Below are the code and all the weights of a small trained network. Each question names an input and a class and asks about switching units off, where a switched-off unit gives its printed mean instead of its output.

import numpy as np


def w(rows, s, z=0):
    codes = np.array(rows[::2]) - 128.0
    scale = np.full(codes.shape[1], s)
    scale[-1] = z or s
    return codes * scale


def f(y):
    return np.maximum(y, 0)


def log_softmax(a):
    a = a - a.max(-1, keepdims=True)
    return a - np.log(np.exp(a).sum(-1, keepdims=True))


def net(x, mask):
    res = np.array(x, float).reshape(1, 6) / 4 @ E
    y = f(res @ A[0][:, :-1].T + A[0][:, -1])
    res = res + np.where(mask, y, B[0][:, -1]) @ B[0][:, :-1]
    return log_softmax(res[-1] @ U[:, :-1].T + U[:, -1])


A, B = {}, {}
E = w([
[115,92,157,162,95,154,173,89],'x0',
[57,224,19,151,209,49,212,54],'x1',
[139,146,118,112,140,114,107,156],'x2',
[25,206,85,165,39,254,64,150],'x3',
[78,60,28,38,86,160,246,197],'x4',
[126,240,224,24,73,67,171,99],'x5',
],0.0057)
A[0] = w([
[87,181,101,169,52,177,99,129,3],'N0',
[7,206,107,153,84,174,110,108,121],'N1',
[64,89,99,74,101,167,205,212,135],'N2',
[48,178,142,179,146,123,116,101,44],'N3',
[161,94,184,94,109,124,77,235,61],'N4',
[97,74,73,40,144,134,209,137,162],'N5',
[204,79,120,133,186,83,206,49,74],'N6',
[150,159,71,91,193,117,66,206,152],'N7',
[80,181,43,170,201,50,176,85,52],'N8',
[110,208,160,57,85,85,156,158,190],'N9',
[144,124,163,254,178,143,100,75,199],'N10',
[129,175,185,153,108,100,100,43,152],'N11',
[128,164,200,61,81,110,171,122,220],'N12',
[47,207,60,169,162,56,196,73,92],'N13',
[214,63,152,110,184,36,161,112,57],'N14',
[138,25,37,215,194,158,119,177,194],'N15',
],0.0074,0.0047)
B[0] = w([
[196,61,62,21,169,237,70,104,172],'N0',
[123,146,65,42,200,182,96,66,226],'N1',
[48,220,189,147,214,113,78,208,233],'N2',
[171,113,180,89,128,182,79,176,157],'N3',
[147,76,197,150,89,213,139,167,182],'N4',
[62,198,151,126,174,20,70,181,230],'N5',
[121,129,48,39,173,178,65,51,198],'N6',
[65,134,121,229,101,135,143,2,183],'N7',
[179,61,236,92,45,173,161,203,216],'N8',
[115,99,58,186,69,127,192,44,228],'N9',
[52,185,132,174,139,57,109,160,217],'N10',
[74,166,124,170,170,72,120,177,199],'N11',
[127,153,63,176,66,115,157,66,231],'N12',
[143,57,232,86,76,181,179,196,234],'N13',
[93,67,79,16,179,199,48,115,203],'N14',
[136,105,94,204,53,91,194,40,255],'N15',
],0.0069,0.0075)
U = w([
[98,126,153,143,137,121,112,131,253],'0',
[167,95,75,39,213,191,42,109,33],'1',
[86,212,201,164,202,52,66,228,109],'2',
[193,51,254,130,51,192,163,228,11],'3',
[133,142,136,157,153,122,142,124,204],'4',
[143,135,62,186,76,100,195,78,28],'5',
],0.0076,0.0055)

Each question gives the input, the list of numbers given to net, and the class t.
The units are the neurons (one row each of A and B). Each row of codes is followed by its name. A weight is (code - 128) times the scale printed after its matrix; where a second scale follows, it is the last column's (A, B and U).
mask holds one flag per neuron, in row order. A switched-off neuron (its flag False) gives its mean, the last column of its row in B, instead of its output. The means were averaged over made-up inputs and are rounded, as every weight is.
A unit's drop is (log p(t) with every unit on - log p(t) with that unit switched off) / (log p(t) with every unit on - log p(t) with every unit switched off).
The circuit of an input: a set's keep is (log p(t) with only the set's units on - log p(t) with every unit switched off) / (log p(t) with every unit on - log p(t) with every unit switched off). Starting from the 12 units with the biggest drops (on a tie, the unit counted first), units are removed one at a time, each time the one whose removal leaves the highest keep (on an exact tie, the one counted first), for as long as the keep stays at least 0.8.
units of the circuit, in order: the units of the circuit, biggest drop first
unit that matters most: the unit with the biggest drop
k most important neurons: the k neurons with the biggest drops, biggest first
drop when u is switched off: that unit's drop, to one decimal
input [-6,6,1,-5,-6,7], class 5: 3 most important neurons -> [N9, N12, N2]
input [5,1,2,-6,5,2], class 1: units of the circuit, in order -> [N6, N14]
input [-1,-7,-7,4,0,8], class 5: units of the circuit, in order -> [N12, N9]
input [1,-6,3,5,8,0], class 2: units of the circuit, in order -> [N2]
input [3,0,-1,4,-2,5], class 5: units of the circuit, in order -> [N2, N9]
input [3,8,-6,7,-4,-1], class 3: units of the circuit, in order -> [N13, N8]
input [6,3,-5,-7,7,-2], class 1: 2 most important neurons -> [N6, N14]
input [8,-7,4,-7,8,-7], class 0: 3 most important neurons -> [N15, N5, N2]
input [7,-2,-8,0,-8,7], class 2: 3 most important neurons -> [N11, N15, N10]
input [7,5,-5,3,-8,3], class 2: 3 most important neurons -> [N11, N10, N15]
input [-7,-2,-4,8,-3,0], class 1: 2 most important neurons -> [N0, N1]
input [-4,0,-6,2,0,8], class 5: units of the circuit, in order -> [N9, N12]
input [-5,-7,-1,3,-1,8], class 5: 4 most important neurons -> [N12, N9, N13, N8]
input [7,-2,0,2,-8,-7], class 2: 3 most important neurons -> [N10, N9, N12]
input [3,-6,7,-7,-2,-1], class 1: unit that matters most -> N14
input [6,-4,-2,-2,8,-2], class 2: units of the circuit, in order -> [N2, N5]
input [-1,-3,-5,7,-5,7], class 1: 2 most important neurons -> [N0, N1]
input [6,-8,8,-3,-8,2], class 2: 3 most important neurons -> [N10, N11, N13]
input [5,8,5,-2,8,6], class 2: 3 most important neurons -> [N5, N2, N15]
input [0,8,-6,7,6,4], class 3: unit that matters most -> N13
input [4,6,2,-8,-7,0], class 1: drop when N5 is switched off -> 0.1
